Below are the code and all the weights of a small trained network. Each question names an input and a class and asks about switching units off, where a switched-off unit gives its printed mean instead of its output.

import numpy as np


def w(rows, s, z=0):
    codes = np.array(rows[::2]) - 128.0
    scale = np.full(codes.shape[1], s)
    scale[-1] = z or s
    return codes * scale


def f(y):
    return np.maximum(y, 0)


def log_softmax(a):
    a = a - a.max(-1, keepdims=True)
    return a - np.log(np.exp(a).sum(-1, keepdims=True))


def net(x, mask):
    res = np.array(x, float).reshape(1, 2) / 4 @ E
    y = f(res @ A[0][:, :-1].T + A[0][:, -1])
    res = res + np.where(mask, y, B[0][:, -1]) @ B[0][:, :-1]
    return log_softmax(res[-1] @ U[:, :-1].T + U[:, -1])


A, B = {}, {}
E = w([
[11,175,132,60,178,8,34,220,223],'x0',
[151,3,241,224,255,168,74,123,173],'x1',
],0.0058)
A[0] = w([
[141,30,217,206,218,146,79,139,169,93],'N1',
[47,165,148,69,171,53,38,204,229,101],'N2',
[133,43,210,199,226,158,79,124,159,100],'N3',
[18,176,127,75,172,20,10,236,253,84],'N4',
[103,215,27,35,35,110,172,136,70,108],'N5',
[152,45,243,192,221,163,84,129,163,119],'N6',
[206,107,127,181,100,224,204,22,27,96],'N7',
[137,125,113,120,128,139,133,122,125,255],'N8',
[223,97,122,184,91,204,213,50,55,118],'N9',
[147,118,131,120,136,136,142,127,140,255],'N10',
[239,90,121,192,63,227,233,36,15,86],'N11',
[117,222,11,44,26,103,175,138,74,88],'N12',
[149,46,230,187,215,151,77,116,167,101],'N13',
],0.0047,0.0095)
B[0] = w([
[171,169,44,167,101,69,148,79,144,178],'N1',
[84,90,130,135,149,48,77,164,89,203],'N2',
[165,159,68,157,100,86,145,82,146,177],'N3',
[82,98,129,149,149,51,83,154,91,221],'N4',
[194,165,78,164,80,90,139,81,168,202],'N5',
[173,159,90,153,98,103,139,96,156,188],'N6',
[73,90,134,138,149,30,80,170,91,192],'N7',
[147,106,236,112,57,198,134,141,215,255],'N8',
[86,100,141,150,145,76,80,168,107,196],'N9',
[142,116,208,127,84,180,132,138,190,253],'N10',
[64,97,130,169,174,2,55,163,73,203],'N11',
[201,181,49,183,79,48,140,68,166,196],'N12',
[183,177,56,173,90,66,145,88,155,178],'N13',
],0.0089,0.0095)
U = w([
[202,190,40,153,88,109,163,2,162,100],'0',
[47,74,145,139,153,83,65,242,71,110],'1',
[144,105,251,105,89,245,168,162,198,255],'2',
[117,135,97,114,173,183,165,121,31,77],'3',
[83,151,84,109,186,187,194,122,52,71],'4',
[102,131,39,101,160,184,193,131,78,60],'5',
[114,133,76,106,155,166,179,126,75,59],'6',
[107,139,107,114,201,167,214,124,56,68],'7',
],0.0098,0.0051)

Each question gives the input, the list of numbers given to net, and the class t.
The units are the neurons (one row each of A and B). Each row of codes is followed by its name. A weight is (code - 128) times the scale printed after its matrix; where a second scale follows, it is the last column's (A, B and U).
mask holds one flag per neuron, in row order. A switched-off neuron (its flag False) gives its mean, the last column of its row in B, instead of its output. The means were averaged over made-up inputs and are rounded, as every weight is.
A unit's drop is (log p(t) with every unit on - log p(t) with that unit switched off) / (log p(t) with every unit on - log p(t) with every unit switched off).
The circuit of an input: a set's keep is (log p(t) with only the set's units on - log p(t) with every unit switched off) / (log p(t) with every unit on - log p(t) with every unit switched off). Starting from the 12 units with the biggest drops (on a tie, the unit counted first), units are removed one at a time, each time the one whose removal leaves the highest keep (on an exact tie, the one counted first), for as long as the keep stays at least 0.8.
units of the circuit, in order: the units of the circuit, biggest drop first
k most important neurons: the k neurons with the biggest drops, biggest first
drop of u: that unit's drop, to one decimal
input [-8,-6], class 1: units of the circuit, in order -> [N11]
input [-3,3], class 2: units of the circuit, in order -> [N12, N4]
input [1,3], class 2: units of the circuit, in order -> [N12, N11]
input [-4,1], class 1: 3 most important neurons -> [N11, N7, N9]
input [7,-7], class 0: 3 most important neurons -> [N12, N5, N11]
input [-5,3], class 1: 2 most important neurons -> [N11, N7]
input [-4,3], class 1: 3 most important neurons -> [N11, N7, N12]
input [-8,7], class 1: 3 most important neurons -> [N11, N7, N9]
input [8,8], class 0: 2 most important neurons -> [N1, N13]
input [-3,-1], class 2: 2 most important neurons -> [N4, N2]
input [-6,-4], class 1: drop of N11 -> 0.2
input [-4,-3], class 1: drop of N7 -> 0.2
